After every row comes roughly how far along a hidden order it lies, from 0 to 9.
(in the rows, 100 means zero)
[108  93  50 105  84 107  96 103 123  97 100 100 104  96 103 105 107  96
  82 102 113 102 116  95 112 117  98 105 106 100  98 100 119 100 104  98
  98 101  94 119  95  86 104 102 104 120  98  95  86  82 101 112  78  99
  98 124  90 100  84  90 120 100  58  94  99 103 109  91 105 102 104  88
  95  97 103 101  98  22  83 103 103 118 100 101  99  91 108  93 101 115
 107 103 101  99 103  89 100  99 106  89  96  92 109 108  91  90  83  84
 100  96  98  78 103 106 105  78 109  96 104 107  34 107 108 124 100 100
  96 100 112 106 101  99 100  85]	0
[117 106 128 102 112 100 103  89  87  98 110 101 102  96 100  83 134 110
 100 104  93  94  97  98  98  88 111  97 107  95 102  99  85 101 105  97
 100 109  99  89  98 118  94  96  83  68 100 103 111 114 100  91 147 102
 101  63 104 105 109  98  84  99 176 106 102 102  99 104  94 107  92 104
 105 102 101  93 110 155 108 102  96 104 111  97 109 103 101 114 105 101
  90  96  99  82  88 109 109 116 101 107 102 103  97  90 107 104 111  85
  98 100 103 133  98 107  96 121  94 104  94  82 147  92  93 101 100 101
  96  97  84 104  98 100 100 106]	6
[136 103  77  95  89 100  93 109 110  97 102 101 100 105  96 105  88 103
 101 106 109  97 123  99 115 103 102 101  94 105  97 100 105 106  97  97
 100 101 115 116  94  67 104 103 112 116  88  93  94  95  94  92  94 104
  99 117  93 100  91  98 123  95  62  95 103  96 105  96  92  98 112 103
  99 100  99 102  96  75  95  98  84 111 107 105 109 100 124  93 104 128
 100  99  99  93 107  92  98 118 125  94  99  96 102 105  79  89  86  94
 104  92 100  79 111 114  93  88  99  97  96  98  80 103 118 105  97 101
 114 103 105 117 103  88 103  78]	2
[122  87  85 108 112 100 104 108  86  95  92  99 103  99 109  95 164  93
 105 142  95  98  90  86 106 116  98 101 111  99  93  99  88  97  99 102
  99 124 124  99 101 128  98 104 103 108 106  99 106  99 113 120  76  83
 101 110 109 103 102  93  93  97  69 102 103 102 101  97 115 104 103 101
 102 101  95  75  97 107  97  91 122 103  90 101  94  92  61 108 104  84
 103 101  98 101  95  87  96  89  84 100 100  92  96  98 105  95  97  87
  91 106 102  88  91 109 109 105 110 100  95 105 103 103 139 114 102 103
  90 105 126 100  95  96 108 110]	0
[104  88  70 112 117 101 104 104 106  97  97 102  99  95 108  78 178  93
  93 140  99  93  98  86 100 111  94 102 113  98  93  99  96  97 104  97
  96 119 135  94 106 119 100  97 102  99 110  98 101  91 118 128 107  97
 101 113 104 106 102  97  81 112  62 102 101 103 108  86 118 105  92  99
  97  97 100  76  94 119  98  86 135  98  90  96  87  90  63  92 108  83
 106 104 100  99  91  90 104  71  92  96 101  93 104 104 112  90  89  88
  91  96 106  68  93 106  99  87 118 103  91 114  75  96 133  95 103  96
  82 102 123 101  96 101 103 111]	2
[123 104  78  88  93  97  95 113 109  99  99 100  97 108  92 110  51 104
 104  99 110  97 108 100 112 102 101 101  92 106 100 100 109 106  91 101
 102  94 119 115 103  70 106 103 112 113  83  95  96 103  98  85  73 108
  98 102  95 101  89 103 118  95  64  94  98  92 103  96  94  92 120 100
 100 101  99 112  91 113  98  96  74  97 106 103 110 106 122  97  99 131
 104 100  98  97 108  96  99 113 119  94 101 101  91 107  84  93  94 111
 106  87  98 102 109 108  95  98  95 100  91  96 101 102 123  96  99 100
 117 103 126 121 103  91 108  89]	5
[112 110 134  88 107  92  98  91 103 101 104 100  94 103  95  93  91 109
 100 112 106  95  96 104 101  83 106  96  96  96 101 100 110 100  94  94
  99 104  94  87  97  93 100 100  93  80  91  99 110 112  87  66 160 116
  99  67  96 104  95 107  98 104 139 103  96  95 102 104  99 103  99 109
 108 100 101 106  99 146 115  95  82  93 107  93 110 106 109  99 101 101
  99  98 100  80  96 112 109 109 102  99 101 108  96 101 102  98 107 135
 101  87 103 123 101 100  90 104  96 102  90  84 130  95  70  56  98 104
 105  89  80 107 102 103  97 102]	9
[120 106  54 100  87 106  94 107 113  99 117 102 105  91  96  97 112 106
  82  96 104  98 126 100 108 110 107 102 106 100  99  99 103 105 103 101
 102  84  81  99 114  98 102  97  88  99  91  97  97  94 102  95  97  98
  97  85  88 100  88  97 106 113 107  98 101 103 105 105  82 102 101  90
  97  98 102 104 103  83  91 112  81 113 106  96 114  96 121 108 106 126
  96  98  99  89 101  99 104 120 109  99  99 100  95 102  97  96  96  78
 102  99  94  96 107 108 102 100  91  95  99  91  76 100  88 121  96  96
 106  99  93 112 104 103  94  88]	4

New part:
[144  97 107  79  86 152 106 102  96 103 102  83 112 104 102 104 104 113
 100 101  93 125  90  98  87 107 133  81  82 100 104]	3
[114 100  98 107 116  83 103 110 103  96 106  76  90 101 109  99  92 133
 101  88 106  91 104  97  95  77  68 118 106  95  87]	3
[128  98 106  94  94  81 102  95 101 111 106 134  40 100 116 102  99 134
 103  99 106  94 100  95 102  91 149  83  83  90  98]	3
[140  99 104  65  93 111 104 117 107 108  82 113 105 105 104 104 110 132
 104 106 104 124  95 100  95  91 109  97  76  98  82]	7
[148  97 112  74  81 149 107 109  95 103 101  80 121 104  99 105 108  99
  98 102  88 129  87  98  88 115 155  77  81  97  96]	4
[105 101 119  81  97 126 102 136 104 101  96  87 105 102  93 102 113  93
  90 101  97 126  96 104  90 111  82 114  92 109  69]	8
[ 54 103 105 108  85 135  96  56  96  90 110 108 102  97  88  99  88  49
  94  91  99  95  91 104 109 166  76  79 121 117 137]	3
[136  96 103  90  84 127 105  81  88 102 106  70 108 102 102 103  99  94
 100 100  93 112  94  96  89 124 148  62  90  96 110]	1
[112 101 113  66  92 117 101 107 112 106  81 127 104 102  99 103 120 105
  99 106 104 125  94 102  98 102  97  97  83 101  84]	9
[ 51 105 106 103  98  86  96  62 111  99  94 132  86 100  93  98  94  78
 102  89 112 103  95 102 116 124  69  87 101 112 107]	6
[109  99 113  80  86 129 102  69 104 103  96 103 102 102  99 103 104 100
  99  98  96 118  91  99 101 146 113  75  93  99 111]	4
[113 101 102  81 102  73 100  95 120 104  76 125  97 104 103 101 101 163
 108  95 113 103  98 101 101  91  74 119  90  96  79]	8
[ 69 105 112 109 133  71  98 115 116  91  99  88  86  98  97  96  95 110
  98  76 114  86 104 101 105  75   6 131 122 114  83]	6
[ 96  99  87 112 105  73 102  70 101  97 105  90 118 100 113  99  83 129
 107  96 102  81 114  94 109  93 108 111 104  95 123]	0
[109  99 112  84 101 125 102 102 104 103 100  98  94 102 104 103 107 118
  98  95 102 109  95  98  96 108 110  97  97  99  97]	4
[137  99 106  81  98  94 102 103 111 107  82 115  89 104 106 103 108 140
 104  98 109 114  96  99  98  94  98 104  88  95  82]	7
[ 78  99 109  96  90 124  99  60 102 101 107 105  69  96  99 102  99  82
  95  94  96  98  94  99 100 153 137  90 108 104 133]	2
[104  98 116  59  55 151 101  40 106 116  88 141  93 102  97 106 119  75
 100 109  90 142  81 100 104 168 188  43  67  97 120]	5
[132  98 111  83  88 126 105 107  99 103 100  92  94 103 103 104 105 110
 101 100  97 119  90  98  91 104 119  86  85  97  96]	4
[ 82  99 106  94  94 120 100  65 103 100 102  98  84  99 101 101  96 115
  97  93  95 106  92  99 100 137 112  81 108 105 123]	3
[100 102 104  82 101  91 100  82 117 103  85 108 115 103 103 100 101 132
 107  94 111  94 100 101 105  99  78 101  96 100 101]	6
[106  98 102  86  82 111 101  46 102 106  98  99 106 101 105 102  97 101
 103 100  96 108  97  96 105 138 130  79  99  96 129]	2
[165  97 102  68  91 103 105 138 109 109  84 119 108 106 104 104 115 142
 105 105 103 125  92  99  93  66 122  99  74  92  74]	8
[160  96 103  42  72 138 106  87 104 112  74 101 161 108 101 106 126 109
 104 114  93 143  91 101  97 113 145  79  63  93  91]	7
[118 100 115  77  94 141 103 116 103 102  96  87 109 102  94 103 116 103
  92 101  95 128  94 102  91 115  98 102  92 103  65]	7
[ 73 101 104  94  97  96  99  57 109 101  94 101 109 101 106  99  93 111
 104  93 103  96 103  98 109 119  89  89 103 101 115]	4
[ 81 102 109  93 104 104  99  81 112 101  97 108  93 100 102  99 102 110
 101  89 105  94  98  99 106 115  82  89  99 104 102]	5
[143  96 107  79  86 131 106  81  94 107 103  84  97 104 102 105 102 111
 101 105  91 121  87  96  91 111 154  74  82  91 107]	2
[128  97  96  89  89  88 105  82  95 106 113 102  77 101 114 103  96 124
 105 105  99 103 101  94 100  98 155  87  85  88 111]	1
[161  97 109  74  90 116 107 109 107 106  93  89 120 105 107 103 110 131
 105 103 100 122  93  98  93  86 134  86  77  93  91]	4
[113 100 111  71  91 106 101  89 110 106  90 121  92 103 105 101 107 125
 102  99 103 114  96  99 102 111 108  85  85 100  93]	6
[138  97 109  78  85 140 106 102  87 103 103  90 106 104  99 104 108 108
  96 100  92 133  88  98  90 117 138  79  85 100 100]	4
[ 92  98  96 112 100  98  99  56  95 100 112  93  72  97 108 100  91  92
 100  94  97  84 102  94 104 138 124  78 117 100 131]	0
[109  97 108  92  84 138 101  73  93 101 114  82  94  98 101 102  97  71
  96  99  87 113  93  98  96 126 140  63 103 101 138]	1
[103 102 108  79 102 109 100 104 114 102  81 120 119 102  97 101 111 113
 101  98 107 115  98 102 101  96  64 107  91 105  81]	8
[ 93 101  90 103 102  51  99  65 118 100  87 122  99 101 107  99  87 147
 112  92 114  87 114 100 114  86  87 119 104 100 107]	5
[ 54 100  91 114  90 108  97  41  96  95  97 113  85 100 101  99  82  72
 100  91 101  86  99  99 116 146 107  65 112 108 136]	2
[ 70 101  94 108  99  88  99  56 103  98 103 101  86  98 104 100  87 104
 107  91 102  88 104  97 108 130  94  89 113 105 118]	2
[ 80 103 116  91  85 120  96  59 109 103  98 135  76  97  93 100 103  67
  98  90 104 109  86 103 112 142 101  70  99 110 122]	6
[135  98 101  80  90  93 104  94 110 107  91 101 111 104 109 102 108 131
 106  98 105 108  97  98 104  94 121  93  84  92  90]	4
[ 74 100  92 114  99  96  98  47 105  98  97 101 106 100 108  99  87 106
 104  94 104  88 107  98 110 127  89  91 104 104 120]	3
[ 97  98  89 112 100  90  99  56  96 100 108  94  84  99 113 100  88 113
 105 101  96  87 107  93 105 123 126  83 108  95 128]	0
[ 78  98  85 113  86 107 100  12  94  91  97  66 156 101 100  99  83  76
 102 100  93  93 108  99 109 166  95  72 114 104 149]	0
[105 100 112  80  94 103 101  73 109 107  95 115  83 101 110 101 103 113
 103  96 103 108  94  98 103 125 118  81  91  94 103]	4
[121 101 112  74  96 101 101 128 117  99  75 114 109 107  97 103 120 131
 100 104 108 111 100 105  96  84  61 129  92 106  61]	9
